B =
array([  24.077,   20.326,  162.767, -133.646,  126.949, -120.149,
        153.511,  -43.308,   84.311,   27.253])
B[0] -> 24.077
B[8] -> 84.311
B[5] -> -120.149
B[9] -> 27.253
B[4] -> 126.949
B[-7] -> -133.646
B[-4] -> 153.511
B[2] -> 162.767

data =
[[127 104 160 116 103 103 128 113 124  78 141  75 136]
 [113 107 143 131  93  93 158 146 148 161  96 202 129]
 [109  55 169 123 161 164 135 132 166 133 143 126 139]
 [ 87 197 120 130 127 125 186 139  71 169 115 105 120]
 [101  89 106 124 135 122 132 108  67  51  99 111 142]
 [145 124 116 132 143 122 142 120 105 163 137 148 126]
 [120 153  72 125 113 113 139 131 165 110 111 108 125]
 [141  51 144 117 135 144  86 144 168 144 148 107 133]
 [116 140 149 129 117 132  92 106 137 173 131 170 138]
 [139  97 148 126 111 125 126 117  98  88 120  84 120]
 [102 142 134 128 119 123  72  99  63 109 121 115 130]
 [158 132 153 114 120 136 143 135 210 212 119 141 131]
 [160 144 152 131  96 114 145 113 129 115 136  66 137]]
data[0,0] = 127
data[12,7] = 113
data[4,7] = 108
data[4,6] = 132
data[12,3] = 131
data[6] = [120, 153, 72, 125, 113, 113, 139, 131, 165, 110, 111, 108, 125]
data[11] = [158, 132, 153, 114, 120, 136, 143, 135, 210, 212, 119, 141, 131]
data[5,7] = 120
data[5,2] = 116
data[10,0] = 102
data[12,1] = 144
data[11,9] = 212
data[11,5] = 136
data[:, 7] = [113, 146, 132, 139, 108, 120, 131, 144, 106, 117, 99, 135, 113]
data[3,9] = 169
data[2,12] = 139
data[11,2] = 153
data[11,7] = 135
data[0,6] = 128
data[5,11] = 148
data[:, 1] = [104, 107, 55, 197, 89, 124, 153, 51, 140, 97, 142, 132, 144]
data[4,3] = 124
data[10,5] = 123
data[:, 5] = [103, 93, 164, 125, 122, 122, 113, 144, 132, 125, 123, 136, 114]
data[2,4] = 161
data[0,2] = 160
data[12,2] = 152
data[4] = [101, 89, 106, 124, 135, 122, 132, 108, 67, 51, 99, 111, 142]
data[1] = [113, 107, 143, 131, 93, 93, 158, 146, 148, 161, 96, 202, 129]
data[0,8] = 124
data[:, 10] = [141, 96, 143, 115, 99, 137, 111, 148, 131, 120, 121, 119, 136]
data[0,12] = 136
data[8,10] = 131
data[3] = [87, 197, 120, 130, 127, 125, 186, 139, 71, 169, 115, 105, 120]
data[6,5] = 113
data[3,11] = 105
data[7,7] = 144
data[10,9] = 109

X =
array([[6, 5, 6, 7, 5, 6, 6],
       [6, 6, 5, 6, 5, 6, 6],
       [6, 5, 6, 7, 6, 7, 6],
       [6, 5, 6, 6, 5, 6, 6],
       [6, 6, 5, 6, 6, 6, 6],
       [5, 5, 6, 6, 5, 5, 6],
       [6, 4, 5, 6, 6, 5, 5],
       [5, 6, 6, 5, 6, 5, 5],
       [6, 1, 5, 5, 6, 5, 5],
       [5, 7, 6, 6, 5, 4, 5],
       [5, 4, 5, 6, 5, 5, 5],
       [6, 5, 5, 6, 6, 6, 5],
       [4, 4, 6, 6, 5, 6, 5],
       [5, 7, 5, 6, 5, 5, 5],
       [5, 7, 6, 5, 6, 4, 5],
       [5, 5, 5, 5, 5, 5, 6]])
X[0,0] = 6
X[:, 5] = [6, 6, 7, 6, 6, 5, 5, 5, 5, 4, 5, 6, 6, 5, 4, 5]
X[11,6] = 5
X[:, 4] = [5, 5, 6, 5, 6, 5, 6, 6, 6, 5, 5, 6, 5, 5, 6, 5]
X[7,2] = 6
X[11] = [6, 5, 5, 6, 6, 6, 5]
X[14,1] = 7
X[5,5] = 5
X[7,6] = 5
X[14,4] = 6
X[9] = [5, 7, 6, 6, 5, 4, 5]
X[4] = [6, 6, 5, 6, 6, 6, 6]
X[:, 3] = [7, 6, 7, 6, 6, 6, 6, 5, 5, 6, 6, 6, 6, 6, 5, 5]
X[1,2] = 5
X[0,4] = 5
X[:, 1] = [5, 6, 5, 5, 6, 5, 4, 6, 1, 7, 4, 5, 4, 7, 7, 5]
X[8,2] = 5
X[12,3] = 6
X[4,0] = 6
X[1,3] = 6
X[2,3] = 7
X[9,2] = 6
X[:, 6] = [6, 6, 6, 6, 6, 6, 5, 5, 5, 5, 5, 5, 5, 5, 5, 6]
X[3,4] = 5
X[11,3] = 6
X[11,0] = 6
X[2,5] = 7
X[3,3] = 6
X[9,3] = 6
X[6,1] = 4
X[7] = [5, 6, 6, 5, 6, 5, 5]
X[9,4] = 5
X[15,5] = 5

W =
[[ 1.6  0.9  2.0  0.0  0.8  1.0 -0.3  0.2  0.9  0.0  1.2  0.0]
 [-0.4 -0.5 -0.5  0.3 -0.3 -0.7  2.4  0.2 -0.5  0.4 -0.5  0.3]
 [ 0.7  0.4  0.8  0.5  0.4  0.3 -2.7  0.2  0.4  0.8  0.4  0.6]
 [ 1.9  1.4  2.3 -0.2  1.1  1.8  0.0  0.2  1.5 -0.5  1.7 -0.3]
 [ 1.9  0.8  2.4  0.2  0.8  0.8 -1.3  0.2  0.8  0.4  1.2  0.3]
 [ 1.8  1.3  2.3 -0.2  1.0  1.7  0.6  0.2  1.4 -0.5  1.7 -0.4]]
W[0,-12] = 1.6
W[3,1] = 1.4
W[1,-8] = -0.3
W[-3,11] = -0.3
W[1,2] = -0.5
W[-1,9] = -0.5
W[4,8] = 0.8
W[0,2] = 2.0
W[:, -3] = [0.0, 0.4, 0.8, -0.5, 0.4, -0.5]
W[-5,3] = 0.3
W[-5,6] = 2.4
W[0,-7] = 1.0
W[-2,-12] = 1.9
W[-6,-2] = 1.2
W[5,6] = 0.6
W[:, -8] = [0.8, -0.3, 0.4, 1.1, 0.8, 1.0]
W[-3,-4] = 1.5
W[-4] = [0.7, 0.4, 0.8, 0.5, 0.4, 0.3, -2.7, 0.2, 0.4, 0.8, 0.4, 0.6]
W[-1,-1] = -0.4
W[-6,-9] = 0.0
W[:, 11] = [0.0, 0.3, 0.6, -0.3, 0.3, -0.4]
W[-3,-8] = 1.1
W[4] = [1.9, 0.8, 2.4, 0.2, 0.8, 0.8, -1.3, 0.2, 0.8, 0.4, 1.2, 0.3]
W[-2,-2] = 1.2
W[4,-6] = -1.3
W[-5,7] = 0.2
W[0,-11] = 0.9
W[-3,7] = 0.2
W[-5] = [-0.4, -0.5, -0.5, 0.3, -0.3, -0.7, 2.4, 0.2, -0.5, 0.4, -0.5, 0.3]
W[-4,7] = 0.2
W[5] = [1.8, 1.3, 2.3, -0.2, 1.0, 1.7, 0.6, 0.2, 1.4, -0.5, 1.7, -0.4]

a =
11  -4   7   4  12   4   1   5  -2  -4
45   8  16   1   7   6   9   5  -1  -1
33   4   8   4   7   5  26   4   0  -1
20   0   5   4  10   4   9   8  -1   3
17  -5   8   2   7   4  12   5   7  -3
12  -1   6   1  15   5  -3  18   0  -2
15  -3   3   4  13   7  11  12   1  10
18   0   6   3   7   5  27   4   3  -5
17  -1   6   2  14   5  -3  20  -2   5
Rows and columns are counted from 0.
(0, 0) => 11
(3, 3) => 4
(4, 6) => 12
(4, 9) => -3
(2, 7) => 4
(6, 5) => 7
(2, 5) => 5
(1, 1) => 8
(3, 5) => 4
(7, 9) => -5
(4, 2) => 8
(5, 9) => -2
(0, 3) => 4
(5, 7) => 18
(3, 8) => -1
(2, 4) => 7
(4, 8) => 7
(5, 2) => 6
(6, 3) => 4
(2, 2) => 8
(8, 5) => 5
(2, 9) => -1
(2, 3) => 4
(3, 4) => 10

x =
337	473	635	444
214	374	713	447
678	796	530	433
594	723	587	440
592	742	549	406
517	654	629	417
206	351	730	436
Rows and columns are counted from 0.
row 0 col 0	337
row 0 col 2	635
row 1 col 0	214
row 3 col 3	440
row 3 col 0	594
row 5 col 3	417
